Below are the code and all the weights of a small trained network. Each question names an input and a class and asks about switching units off, where a switched-off unit gives its printed mean instead of its output.

import numpy as np


def w(rows, s, z=0):
    codes = np.array(rows[::2]) - 128.0
    scale = np.full(codes.shape[1], s)
    scale[-1] = z or s
    return codes * scale


def f(y):
    return np.maximum(y, 0)


def log_softmax(a):
    a = a - a.max(-1, keepdims=True)
    return a - np.log(np.exp(a).sum(-1, keepdims=True))


def net(x, mask):
    res = np.array(x, float).reshape(1, 3) / 4 @ E
    y = f(res @ A[0][:, :-1].T + A[0][:, -1])
    res = res + np.where(mask, y, B[0][:, -1]) @ B[0][:, :-1]
    return log_softmax(res[-1] @ U[:, :-1].T + U[:, -1])


A, B = {}, {}
E = w([
[94,213,142,148,92],'x0',
[171,108,141,233,162],'x1',
[120,117,253,111,172],'x2',
],0.013)
A[0] = w([
[131,48,87,117,127,78],'neuron 1',
[124,127,111,135,129,203],'neuron 2',
[131,127,94,133,118,246],'neuron 3',
[115,130,93,88,125,89],'neuron 4',
[144,52,62,112,141,126],'neuron 5',
[118,146,65,66,112,106],'neuron 6',
[142,131,88,190,143,99],'neuron 7',
[118,237,87,164,112,91],'neuron 8',
[133,138,5,157,112,90],'neuron 9',
[130,112,100,203,119,87],'neuron 10',
],0.026,0.013)
B[0] = w([
[110,125,132,173,65,171],'neuron 1',
[105,147,89,131,177,175],'neuron 2',
[99,199,71,154,254,209],'neuron 3',
[176,94,113,104,118,167],'neuron 4',
[113,158,123,195,64,195],'neuron 5',
[163,104,116,43,98,211],'neuron 6',
[183,119,111,63,108,189],'neuron 7',
[110,142,121,217,38,243],'neuron 8',
[119,91,218,124,165,252],'neuron 9',
[144,92,106,40,89,188],'neuron 10',
],0.038,0.021)
U = w([
[110,147,131,168,87,84],'0',
[121,107,253,104,181,254],'1',
[167,120,102,56,119,7],'2',
[104,167,93,134,199,180],'3',
],0.021,0.0038)

Each question gives the input, the list of numbers given to net, and the class t.
The units are the neurons (one row each of A and B). Each row of codes is followed by its name. A weight is (code - 128) times the scale printed after its matrix; where a second scale follows, it is the last column's (A, B and U).
mask holds one flag per neuron, in row order. A switched-off neuron (its flag False) gives its mean, the last column of its row in B, instead of its output. The means were averaged over made-up inputs and are rounded, as every weight is.
A unit's drop is (log p(t) with every unit on - log p(t) with that unit switched off) / (log p(t) with every unit on - log p(t) with every unit switched off).
The circuit of an input: a set's keep is (log p(t) with only the set's units on - log p(t) with every unit switched off) / (log p(t) with every unit on - log p(t) with every unit switched off). Starting from all 10 units, units are removed one at a time, each time the one whose removal leaves the highest keep (on an exact tie, the one counted first), for as long as the keep stays at least 0.8.
units of the circuit, in order: the units of the circuit, biggest drop first
top k neurons: the k neurons with the biggest drops, biggest first
drop of u: that unit's drop, to one decimal
input [-6,7,5], class 2: top 2 neurons => [neuron 8; neuron 9]
input [6,-7,-1], class 2: units of the circuit, in order => [neuron 6]
input [-1,4,0], class 2: top 2 neurons => [neuron 9; neuron 10]
input [0,-2,-4], class 1: top 2 neurons => [neuron 9; neuron 6]
input [4,5,-4], class 2: top 3 neurons => [neuron 10; neuron 7; neuron 5]
input [-3,1,3], class 3: units of the circuit, in order => [neuron 9; neuron 8; neuron 6]
input [-4,-4,5], class 1: top 2 neurons => [neuron 8; neuron 3]
input [2,1,3], class 3: top 4 neurons => [neuron 9; neuron 8; neuron 6; neuron 10]
input [3,1,3], class 3: top 4 neurons => [neuron 9; neuron 8; neuron 6; neuron 5]
input [4,5,2], class 2: top 2 neurons => [neuron 9; neuron 5]
input [2,-7,-5], class 2: top 2 neurons => [neuron 6; neuron 4]
input [2,8,-4], class 2: top 2 neurons => [neuron 10; neuron 7]
input [4,5,6], class 1: top 3 neurons => [neuron 8; neuron 3; neuron 5]
input [-8,-6,-5], class 0: top neuron => [neuron 5]
input [1,2,2], class 3: top 3 neurons => [neuron 9; neuron 8; neuron 6]
input [-3,4,4], class 1: drop of neuron 3 => 4.4
input [-8,-4,-2], class 0: drop of neuron 5 => 2.6
input [2,0,2], class 3: drop of neuron 6 => 0.2
